After every row comes one of two labels: whether the row has a hidden trait. Each part has its own trait and labels.
In the rows, 128 means zero.
[138 100 115 134 121 109  99 110 206 198 124 136 129 125 125 101  75 134
  57 110 108 120 117  89 131 119 127 136 128 106 144 107 142 169 105 130
 108]	z345
[108  81 118 132 142 116 195 174 197  92 138  95 102 127 180  97 189 141
 112  90 110 145  91 154 162 133 136 102 123 134 140 154 132 144 163 123
 144]	z345
[131  55 113 146 124 169 139  96 227 182 135 108 161 142 184  87 128 100
 107  43  97  95  86 134 163  97 135 128 130 136 112  83 141 144 115 161
 134]	z276
[105 105 107 137 117  95 172 158 255 136 140 119 131 113 149  86 161 124
  89  72 120 136 102 172 148 124 162 105 128 124 147 125 118 145 144 122
 132]	z345
[151  97 118 139 118  99 157 148 182 182 149 124 119 120 171 146 161  79
 114  59  91 128 107 126  85  94 151  86 127 119 149 114 134 128 137 132
 114]	z345
[148  90 136 138 157 105 151  97  96 150 140 115 131 134 125 143 170 102
  98  75 127 122 129 137 117 125 134  80 121 148 141 106 158 127 107 112
 126]	z345
[105 130 109 137 102  96 159 135 255 169 141 125 128 113 143  87 171 125
  76  76 119 135 113 172 156 125 134  91 129 117 144 134 121 141 133 124
 131]	z345
[128  58 127 142 128 137 155 154 192 106 131 112 110 122 205 136 107  77
 122  89 140 132  93  99 150  93  98 111 114 132 190 146 127 118 156 145
 103]	z276
[140  92 117 132 135 124 111 114 149 174 123 120 109 136 147 109  98 145
  75 113 102 122  99  76 146 122 105 129 124 115 138 134 152 171 117 132
 117]	z345
[107  81 115 133 125 126 188 148 188 124 140  94 115 122 152  95 185 144
 109  69 140 133  99 157 172 127 127 100 118 128 140 130 146 148 157 115
 140]	z345
[149  98 130 140 135  91 150 120 162 170 145 123 131 124 137 145 160  93
  98  60 112 123 126 133  99 110 147  86 127 132 147 106 144 128 121 124
 119]	z345
[134  66  99 141 110 163 177 135 104 190 136  99 136 136 150  90 123 114
 120  80 216 105 133 156 175  95 154 134 111  70 137  87 124 174 109  84
  77]	z276
[138  78 100 143 126 147 166 138 124 169 135 112 132 125 168  98 121 129
 122  81 168 121 134 131 152 108 150 112 115  96 123 104 108 165 108 120
  91]	z276
